Rows and roughly how far along a hidden order each lies, from 0 to 10:
In the rows, 128 means zero.
[131  72 113 196 159 131 144 158 111 144 176 135  77 160 126 103 123 141
 141 131 125 144 138  95]	4
[134  54 135 172 183 147 123 119 121 125  76 133 113 171 126 162  96 118
 139 132 162 133 141  97]	3
[152 105 107 156 153 109 106 126 112 161 166  26  82 184 143  79 116 127
 137 119  77  47 139  99]	6
[159 156 139  64 129  94 134 132 147 151 136   1  78 244 147  33  91 147
 159 124 212 111 149 103]	8
[112 154 144  61 120 115 157 171 150 122 109 118 160 174 116 192 141 136
 127 142 218 147 124 143]	2
[ 85  65 119 152 162 123 116 181 109 139 152 100 109 164 132 144 106  81
 170 128 175  80 143  98]	2
[167 113 147 124 109 148 128 120 154 162 152  67 142 185 137 126 100 158
 131 121  96 112 137 107]	1
[122  84 115 107 124 128  95 112  91 126 167 146  90 172 145 102 132  70
 147 123 132 120 157 130]	8
[116  54 124 151  90 149 109 109 131 116 125 158 138 114 128 125 132 100
 113 125  84 158 124 122]	4
[141  29 140 172 128 166  99 124 112 107 177 216  76 135 126 146 102  82
 123 128 163 132 147  95]	2
[103  93 107 201  98 132 116 153 122 112  96 180 122  87 133 190 111 122
 120 138 131 149 129 136]	3
[114 188 134  93 124 129 135 167 151 149 122  81 137 178 134 133  93 133
 182 128 120 158 156 106]	2
[110  63 128 127 126 122 108 126 131 112 169 107  96 168 137 113 110  73
 133 133 221  79 136 124]	5
[131 107 138  77  92 140 136 172 137 148 169  96 109 181 139 102 165 103
 108 125 125 110 128 106]	2
[164  66 153 113 156 160 116 163 125 164 206  85 108 236 148 160  83 108
 170 131 186 149 161  78]	3
[160 117 145 102 119 117 111  62 133 101  92 127 151 161 132 163  92 147
 117 127 164 158 147 155]	8
[146   6 124 182  92 169  86 127 107 135 215 139  55 164 144  62 114  75
 125 121 116 120 149  82]	5
[139  87 130 133 146 131 123 116 113 144 157 110 143 162 137 147 131 139
 137 126  72 164 136 113]	6
[172 116 119 139 161  96 160 110 129 135 164  61  70 183 135  38 153 186
  77 128 102 104 109 111]	7
[112  97 137  97 106 131 141 169 124 111 143 183 112 141 130 172 162  99
  88 138 181 124 116 130]	1
[106  86 118 114  93 143 119 170 132 156 156  77 133 162 148  91 143  88
 144 126  99 112 125 108]	3
[146 129 156  86 168 135 144 132 124 107  99 180 116 162 133 194 133 130
 102 128 147 124 133 117]	0
[121  30 116 180 110 135 110 138 131 129 155  99  86 161 134  98 105  94
 126 134 179 120 127 110]	6
[122 102 128 151  99 144  97 128 118 115 161 169  95 132 133 101  98  93
 158 123 104 155 154 109]	5
[100  61 138 102  98 145 122 136 144 120 167 123 133 160 142 100 132  75
 136 129 185 134 139 124]	3
[139  90 132 140 129 128 104 113 116 138 146  96 134 167 129 172  94 122
 144 126 120 125 146 116]	5
[146 114 113 145  61 133 115 154 121 160 170  91 110 146 127 113 128 129
 118 127  69 121 134 123]	5
[117  71 121 141 101 122 138 106 140 108 142 139 130 135 124  70 149 118
 106 131 154 145 118 147]	6
[127 137 100 141 101 114 113 129 122 161 161  59 138 163 135  66 129 136
 167 127  61 178 148 132]	10
[ 98 108 128  58  60 130 128 182 146 137 148  81 115 172 137  99 153  75
 125 133 196 115 124 120]	3
[141  88 135 128 117 136 146 172 121 157 189  95 102 190 144 107 117 132
 132 131 142 142 138  96]	3
[116  48 128 136  99 144 101 146 122 129 174 128  93 149 139 131 141  71
 118 122 131  45 123 103]	1
[109 136 116 105  49  96 121 143 143 139  91  39 108 165 135  23 116 110
 147 121 169 102 142 133]	9
[132  95 125 113  92 121 120 110 116 123 121 128 150 158 117 148 158 106
 114 129 131 134 137 165]	7
[130 122 125 115 163 120 138 130 119 133 139 135 131 158 131 144 151 138
 106 127  84 112 124 116]	2
[116 108 142 123 136 122 120 128 146 124 126  67 106 178 132  74  68 110
 167 118 181  92 157 105]	5
[111  81 135  72  98 139 129 157 146 134 161 115 150 165 124 132 169  88
 102 133 144 102 112 124]	1
[126  73 133 152 158 131 136 132 126 112 125 158 103 157 123 125 121 109
 126 130 169 113 138 115]	3
[126  72 134 156 151 122 140 111 123 113 122 138  98 161 135 113 104 128
 123 127 174 122 137 118]	5
[122 169 132  93  76 126 148 153 156 139 114  98 177 145 117 122 139 161
 126 129 104 157 125 139]	3
[110 101 159  34  83 140 131 171 138 118 152 137 119 190 150 111 143  65
 125 130 234 142 136 123]	3
[114 137 122 157 130 118 137 135 132 135 116 125 166 137 117 179 100 161
 160 137 118 182 144 141]	5
[134  87 138 120 133 124 129 135 126 137 162  86 102 184 134  89 117 123
 136 127 159 122 133 100]	5
[116 121 117 114  63 140  96 108 128 120 157 168 113 133 129  48 121  94
 156 125  89 208 162 140]	9
[148  62 124 113 146 118  97  80 111 127 145  79 117 177 146 115 131 121
 119 126 112 133 130 120]	9
[140 116 115 124 120 119 102  84 116 118 130 124 120 146 139  98 133 125
 118 125  71 126 133 138]	8
[113  74 125 107 134 137 116 178 134 161 165  57 140 182 137 141 125 105
 150 133 144 110 126 101]	2
[169 111 129 147 151 135 109  97 117 143 169 110 128 172 136 160 100 151
 132 130  98 155 148 121]	6
[103  91 132 118 140 133 138 163 135 121 172 139  80 170 130  80 126  91
 140 132 193 121 130  95]	2
[139 102 142  55  82 154 117 205 118 154 207 103  69 231 130 110 125  61
 151 137 244 149 153  99]	3
[126  69 130 146 133 138 111 126 124 127 145 120 112 161 153 135 115  93
 145 126 145 102 139 109]	3
[114  40 137 150 161 129 121  81 125  90 157 161 132 136 122 130 134 107
 102 127 159  92 123 126]	4
[119 111 140 109  58 147 109 176 137 128 134 136  99 156 140 126 105  71
 150 128 179 110 146 112]	2
[122  92 132  58 105 142 113 150 118 145 171 105 104 196 167  65 166  70
 127 122 120 119 137 100]	5
[109 110  89 159  59 119  90 134 115 155 129  73 140 128 105  90 130 106
 156 124  45 124 138 139]	9
[149  78 117 125 138 108 100 130 100 143 152  69  48 183 133  73 123 109
 112 125 143  88 136 102]	8
[121  77 132 101 121 138 101  89 123  97 134 166 148 146 139 136 135  88
 110 134 163 177 141 156]	7
[166 100 136 114 123 132 136 149 132 154 152  84 139 173 138 180 141 152
  90 134 123 143 116 113]	2
[129 108 124 129 106 113 121 125 132 119 128 103 110 145 132  94 121 125
 136 129 149 121 135 136]	6
[109  67 101 135 102 130 104  97 112 144 166 107 151 138 145 104 160 113
 127 123  34 144 128 132]	8
[125 113 144 132 144 134 127 188 145 142 135  80 101 173 132 181  73 133
 156 136 200 133 143  87]	0
[ 85 142 128 130 124 131 174 199 140 124 105 162 117 147 134 106 129 114
 155 134 183 146 136 119]	0
[173  61 124 135 133 144  80 106 108 156 175  76  82 196 145 118 100 109
 134 125 104 119 146  87]	7
[131  47 138 168 140 146 131 129 128 128 149 128  96 163 160  97 112 122
 130 123 127 123 137  92]	3
[ 91 100 123 140 133 138 143 172 141 139 128 111 130 152 133  90 132 104
 155 122 108 102 133  99]	1
[128 164 123  86 104 121 132 196 128 172 133  55 138 163 132 189 141 145
 124 131  76 111 122 109]	1
[123  65 132 163 120 144 144 153 143 132 167  96  91 173 123  37 117 110
 132 125 165 110 138  96]	3
[136  56 145 124 214 132 129 133 118 125 190  96  51 222 128  72  97 101
 148 129 211 107 144  69]	4
[118 142 127  98  98 131 139 172 162 172 140  23 145 183 128  96 110 140
 177 126 110 123 145 106]	3
[137 129 117  30  15 121 108 133 151 162 181   1 140 198 145   4 172  94
 123 125 111 137 126 141]	10
[146 169 137  82 108 137 145 155 159 159 131  56 147 196 124 123 120 148
 140 131 130 144 139 114]	2
[121  71 129  70  93 128 108 127 113 125 147 113 130 160 132 110 165  79
 106 123 124 100 128 136]	6
[135  23 143 152 164 141 114 122 114 114 189 138  88 170 139 132 117  90
 118 125 177  80 130  95]	2
[105  57 105 169  46 142 120  76 120 113 133 178 152  84 103  24 183 115
 117 115   1 156 129 148]	9
[157 105 137  92 127 131 124 124 121 142 190 119 123 181 142 141 147 118
 107 126 118 111 133 127]	4
[131  61 135 149 133 121 120 149 128 118 115 114 103 135 114 202 113 124
  86 132 176  40 108 119]	0
[165 121 121 160 140 127 139 151 130 163 127  70 114 165 136 162 122 178
 112 136  95 135 122 114]	3
[119 103 122 101  50 118 102  76 137 119 101  72 166 137 117  89 121 110
 138 119 101 137 141 161]	10
[104 145 135  93  99 119 140 161 135 131 138 119 111 174 140  62 126 111
 170 124 152 176 154 116]	7
[134 134 123 101 137 113 160 164 142 153 141  58 115 185 160  78 162 152
 115 130 105 111 114 103]	3
[134  47 129 219 122 153 133 110 129 139 119 127 124 146 133 111  83 138
 155 123 107 134 153 109]	5
[123 132 131 120  62 123 141 142 150 122 123 115 140 146 139 104 112 131
 146 132 163 179 142 142]	6
[147 160 142  81 177 120 121 194 129 177 154  15  96 237 135 182  70 137
 176 130 175  89 157  74]	1
[111 180 128  82  89 129 129 191 140 154 155  91 132 170 126 124 117 115
 170 127 110 169 153 109]	3
[148  73 144 138 163 136 108  98 114 104 147 180 107 153 130 195 107 114
 113 129 157  93 139 119]	2
[129  57 140 106  78 155 102 158 122 145 170 108 122 173 113 141 110  80
 140 126 151 111 147 109]	3
[170 117 115 175 106 121 134 112 134 154 195  76 133 158 142 108 101 195
 123 135  86 200 133 132]	9
[119  56 148 140 110 155 139 163 134 116 150 161  86 164 145  69 123  96
 135 125 179 131 140  93]	1
[136 105 129  82  77 119 111 109 118 131 151 101 137 173 136 105 144  95
 125 128 151 157 145 149]	10
[137 100 121 146 128 122 111  87 125 112 133 137 111 130 129 110 127 122
 127 120  81 104 141 130]	5
